Here is a tiny trained network, its code and every weight. The questions are about switching its units off for an input and a class, where a switched-off unit gives its printed mean instead of its output.

import numpy as np


def w(rows, s, z=0):
    codes = np.array(rows[::2]) - 128.0
    scale = np.full(codes.shape[1], s)
    scale[-1] = z or s
    return codes * scale


def norm(h):
    return h / np.sqrt((h * h).mean(-1, keepdims=True) + 1e-5)


def f(y):
    return np.maximum(y, 0)


def log_softmax(a):
    a = a - a.max(-1, keepdims=True)
    return a - np.log(np.exp(a).sum(-1, keepdims=True))


def net(x, mask):
    res = np.array(x, float).reshape(1, 7) / 4 @ E
    u = 0
    for l in range(2):
        y = f(norm(res) @ A[l][:, :-1].T + A[l][:, -1])
        res = res + np.where(mask[u : u + 12], y, B[l][:, -1]) @ B[l][:, :-1]
        u += 12
    return log_softmax(norm(res)[-1] @ U[:, :-1].T + U[:, -1])


A, B = {}, {}
E = w([
[149,188,233,150,46,122],'x0',
[128,127,127,127,128,126],'x1',
[127,130,136,127,135,134],'x2',
[127,131,137,124,137,135],'x3',
[127,128,124,132,127,128],'x4',
[97,123,91,87,81,221],'x5',
[4,84,179,146,124,88],'x6',
],0.014)
A[0] = w([
[200,86,4,122,187,133,109],'L0N0',
[73,52,145,100,148,107,98],'L0N1',
[55,86,111,184,93,180,90],'L0N2',
[168,154,126,131,127,95,92],'L0N3',
[159,93,57,144,215,144,143],'L0N4',
[145,116,105,125,151,190,3],'L0N5',
[207,157,124,140,121,113,97],'L0N6',
[64,96,66,67,96,203,109],'L0N7',
[197,118,75,70,232,141,136],'L0N8',
[74,50,60,104,206,102,111],'L0N9',
[132,181,80,91,60,205,35],'L0N10',
[75,132,147,168,149,63,132],'L0N11',
],0.011,0.0063)
B[0] = w([
[78,137,224,88,68,77,236],'L0N0',
[171,141,87,132,177,133,203],'L0N1',
[105,218,118,39,159,122,191],'L0N2',
[112,166,126,129,187,133,152],'L0N3',
[56,124,166,161,71,85,225],'L0N4',
[91,113,91,123,75,106,140],'L0N5',
[139,158,95,139,200,125,176],'L0N6',
[122,172,36,30,146,152,227],'L0N7',
[90,133,160,150,45,53,223],'L0N8',
[215,119,124,215,254,229,255],'L0N9',
[184,65,181,160,105,219,181],'L0N10',
[177,27,182,150,127,134,208],'L0N11',
],0.0097,0.0086)
A[1] = w([
[16,174,142,40,44,146,61],'L1N0',
[225,125,117,145,120,215,78],'L1N1',
[128,65,195,136,155,117,68],'L1N2',
[103,133,143,76,36,198,89],'L1N3',
[228,135,157,171,109,118,122],'L1N4',
[148,180,192,142,113,56,147],'L1N5',
[23,36,65,130,171,123,33],'L1N6',
[58,100,210,75,159,128,112],'L1N7',
[245,204,130,159,198,107,16],'L1N8',
[42,80,163,79,116,160,97],'L1N9',
[77,150,87,190,103,40,66],'L1N10',
[132,94,159,158,108,145,1],'L1N11',
],0.011,0.0053)
B[1] = w([
[190,136,52,200,113,101,243],'L1N0',
[152,37,250,138,176,149,187],'L1N1',
[117,140,145,138,103,82,198],'L1N2',
[141,110,113,212,71,115,226],'L1N3',
[118,146,104,101,133,170,219],'L1N4',
[66,99,102,20,174,160,255],'L1N5',
[171,186,129,133,122,160,193],'L1N6',
[144,132,111,129,88,76,211],'L1N7',
[112,178,22,139,141,147,195],'L1N8',
[119,154,56,119,89,114,198],'L1N9',
[101,111,202,86,120,125,168],'L1N10',
[100,112,131,126,146,82,134],'L1N11',
],0.012,0.0072)
U = w([
[52,97,182,96,125,55,179],'0',
[101,167,79,76,193,174,239],'1',
[118,129,62,179,39,115,174],'2',
[164,89,179,158,97,209,5],'3',
[136,75,131,250,210,106,19],'4',
],0.021,0.0031)

Each question gives the input, the list of numbers given to net, and the class t.
The units are the neurons (one row each of A and B). Each row of codes is followed by its name. A weight is (code - 128) times the scale printed after its matrix; where a second scale follows, it is the last column's (A, B and U).
mask holds one flag per neuron, layer by layer. A switched-off neuron (its flag False) gives its mean, the last column of its row in B, instead of its output. The means were averaged over made-up inputs and are rounded, as every weight is.
A unit's drop is (log p(t) with every unit on - log p(t) with that unit switched off) / (log p(t) with every unit on - log p(t) with every unit switched off).
The circuit of an input: a set's keep is (log p(t) with only the set's units on - log p(t) with every unit switched off) / (log p(t) with every unit on - log p(t) with every unit switched off). Starting from the 12 units with the biggest drops (on a tie, the unit counted first), units are removed one at a time, each time the one whose removal leaves the highest keep (on an exact tie, the one counted first), for as long as the keep stays at least 0.8.
circuit, biggest first: the units of the circuit, biggest drop first
most important unit: the unit with the biggest drop
k most important neurons: the k neurons with the biggest drops, biggest first
k most important neurons of layer l: the k neurons of layer l with the biggest drops, biggest first
drop of u: that unit's drop, to one decimal
input [5,2,5,-1,-4,0,-5], class 1: most important unit	L1N8
input [6,5,8,-8,7,2,8], class 2: 2 most important neurons	(L0N9, L1N0)
input [4,-3,-4,2,6,-7,0], class 1: circuit, biggest first	(L1N8, L1N5)
input [-6,6,-5,6,-5,3,0], class 2: 3 most important neurons	(L0N0, L0N4, L0N8)
input [-1,7,-1,0,2,-7,8], class 4: 2 most important neurons of layer 0	(L0N0, L0N8)
input [1,-3,-1,2,5,4,-6], class 3: 2 most important neurons	(L0N10, L1N1)
input [-8,-2,-6,1,-7,0,-1], class 0: 2 most important neurons	(L0N0, L0N8)
input [1,0,3,8,-5,1,-5], class 3: 2 most important neurons	(L0N10, L0N2)
input [7,8,-2,4,8,0,-8], class 1: 3 most important neurons of layer 0	(L0N6, L0N11, L0N9)
input [0,2,-5,6,-5,1,-8], class 2: 3 most important neurons of layer 0	(L0N9, L0N8, L0N0)
input [2,-7,-7,-5,4,5,0], class 3: 3 most important neurons	(L0N10, L1N1, L0N0)
input [-3,3,3,6,8,0,1], class 4: 2 most important neurons	(L0N9, L1N5)
input [-1,8,8,-2,-8,-6,-6], class 0: 2 most important neurons	(L0N8, L0N9)
input [3,-5,-2,6,-2,5,-8], class 3: circuit, biggest first	(L1N1)
input [-8,3,-7,3,1,-6,-8], class 0: 2 most important neurons of layer 0	(L0N0, L0N8)
input [3,4,-6,-7,2,5,-1], class 3: drop of L1N1	0.5
input [1,4,3,8,4,3,-5], class 3: drop of L1N1	0.7
input [3,-6,1,7,-5,2,8], class 2: drop of L0N9	0.3
